Here is a tiny trained network, its code and every weight. The questions are about switching its units off for an input and a class, where a switched-off unit gives its printed mean instead of its output.

import numpy as np


def w(rows, s, z=0):
    codes = np.array(rows[::2]) - 128.0
    scale = np.full(codes.shape[1], s)
    scale[-1] = z or s
    return codes * scale


def f(y):
    return y / 2 * (1 + np.tanh(0.7978845608 * (y + 0.044715 * y**3)))


def log_softmax(a):
    a = a - a.max(-1, keepdims=True)
    return a - np.log(np.exp(a).sum(-1, keepdims=True))


def net(x, mask):
    res = np.array(x, float).reshape(1, 6) / 4 @ E
    y = f(res @ A[0][:, :-1].T + A[0][:, -1])
    res = res + np.where(mask, y, B[0][:, -1]) @ B[0][:, :-1]
    return log_softmax(res[-1] @ U[:, :-1].T + U[:, -1])


A, B = {}, {}
E = w([
[106,154,34,91,174],'x0',
[18,134,123,200,106],'x1',
[170,218,150,152,109],'x2',
[149,120,92,206,137],'x3',
[107,152,69,95,79],'x4',
[178,103,132,155,6],'x5',
],0.012)
A[0] = w([
[117,126,149,153,123,52],'N1',
[61,129,195,211,77,87],'N2',
[101,111,142,6,142,168],'N3',
[191,91,173,169,36,129],'N4',
[138,150,230,162,190,230],'N5',
[104,123,62,105,163,220],'N6',
[64,138,145,227,104,39],'N7',
[44,93,177,188,97,96],'N8',
[146,94,158,121,69,95],'N9',
[111,178,239,19,166,130],'N10',
[129,188,59,133,83,96],'N11',
[95,178,14,83,99,152],'N12',
[101,152,28,133,104,187],'N13',
[211,62,101,158,31,245],'N14',
[102,142,186,174,108,163],'N15',
[142,213,70,164,76,213],'N16',
[116,109,59,106,108,212],'N17',
[169,186,144,128,173,235],'N18',
[63,177,167,162,119,161],'N19',
[131,47,73,96,133,142],'N20',
[63,70,61,81,170,156],'N21',
[179,79,151,164,47,93],'N22',
[176,76,153,189,58,209],'N23',
[51,108,132,138,179,214],'N24',
[185,86,145,160,102,132],'N25',
[119,128,185,149,118,177],'N26',
[67,22,76,83,165,132],'N27',
[34,134,168,168,157,253],'N28',
[186,158,115,227,208,111],'N29',
[190,143,112,179,190,48],'N30',
],0.011,0.0029)
B[0] = w([
[123,108,118,127,110,134],'N1',
[106,30,56,160,80,212],'N2',
[216,176,185,112,94,200],'N3',
[34,80,235,168,69,240],'N4',
[140,77,90,80,143,203],'N5',
[174,230,105,156,194,194],'N6',
[102,94,51,145,123,194],'N7',
[142,55,99,181,114,204],'N8',
[124,124,178,145,94,183],'N9',
[245,147,130,75,43,211],'N10',
[51,205,89,65,114,178],'N11',
[81,251,112,119,136,217],'N12',
[70,212,93,147,146,199],'N13',
[44,158,211,121,91,252],'N14',
[122,69,101,103,83,178],'N15',
[31,137,95,79,122,204],'N16',
[95,200,158,152,135,178],'N17',
[156,94,108,40,212,182],'N18',
[153,70,17,124,74,179],'N19',
[118,166,183,158,152,182],'N20',
[191,195,158,236,180,215],'N21',
[6,117,227,156,67,218],'N22',
[34,100,165,132,76,230],'N23',
[180,111,90,193,114,197],'N24',
[74,88,178,107,134,185],'N25',
[117,59,110,97,47,168],'N26',
[224,136,200,239,205,217],'N27',
[183,68,54,200,78,207],'N28',
[94,63,114,74,249,194],'N29',
[80,61,153,105,255,167],'N30',
],0.0072,0.013)
U = w([
[144,59,22,188,78,67],'0',
[204,200,192,254,181,47],'1',
[85,118,246,150,48,250],'2',
[71,250,51,105,114,11],'3',
[145,89,123,56,209,238],'4',
[237,171,182,17,53,79],'5',
[230,156,84,151,147,132],'6',
],0.01,0.0024)

Each question gives the input, the list of numbers given to net, and the class t.
The units are the neurons (one row each of A and B). Each row of codes is followed by its name. A weight is (code - 128) times the scale printed after its matrix; where a second scale follows, it is the last column's (A, B and U).
mask holds one flag per neuron, in row order. A switched-off neuron (its flag False) gives its mean, the last column of its row in B, instead of its output. The means were averaged over made-up inputs and are rounded, as every weight is.
A unit's drop is (log p(t) with every unit on - log p(t) with that unit switched off) / (log p(t) with every unit on - log p(t) with every unit switched off).
The circuit of an input: a set's keep is (log p(t) with only the set's units on - log p(t) with every unit switched off) / (log p(t) with every unit on - log p(t) with every unit switched off). Starting from the 12 units with the biggest drops (on a tie, the unit counted first), units are removed one at a time, each time the one whose removal leaves the highest keep (on an exact tie, the one counted first), for as long as the keep stays at least 0.8.
circuit, biggest first: the units of the circuit, biggest drop first
unit that matters most: the unit with the biggest drop
k most important neurons: the k neurons with the biggest drops, biggest first
drop of u: that unit's drop, to one decimal
input [8,6,4,-8,-7,7], class 3: circuit, biggest first : N27, N4
input [1,7,6,-7,4,-3], class 3: 2 most important neurons : N12, N11
input [1,-7,-2,8,0,1], class 4: circuit, biggest first : N29, N30
input [5,4,8,7,-8,-5], class 4: circuit, biggest first : N29
input [1,-8,-6,-5,-3,-2], class 5: 2 most important neurons : N10, N3
input [4,-7,2,0,6,-8], class 1: 3 most important neurons : N21, N3, N6
input [4,-7,1,-2,5,-5], class 5: 3 most important neurons : N10, N3, N18
input [-5,8,-6,6,-1,5], class 0: 2 most important neurons : N2, N7
input [3,5,-3,-3,7,8], class 3: 3 most important neurons : N12, N13, N11
input [1,-4,-4,6,-3,-3], class 1: 3 most important neurons : N27, N16, N21
input [7,-2,1,1,-5,-8], class 1: drop of N21 : 0.7
input [-8,1,8,-7,-4,-2], class 5: drop of N10 : 0.7
input [-6,-2,3,2,5,-8], class 4: drop of N18 : 0.1
input [-2,-5,-2,7,6,-2], class 3: unit that matters most : N27
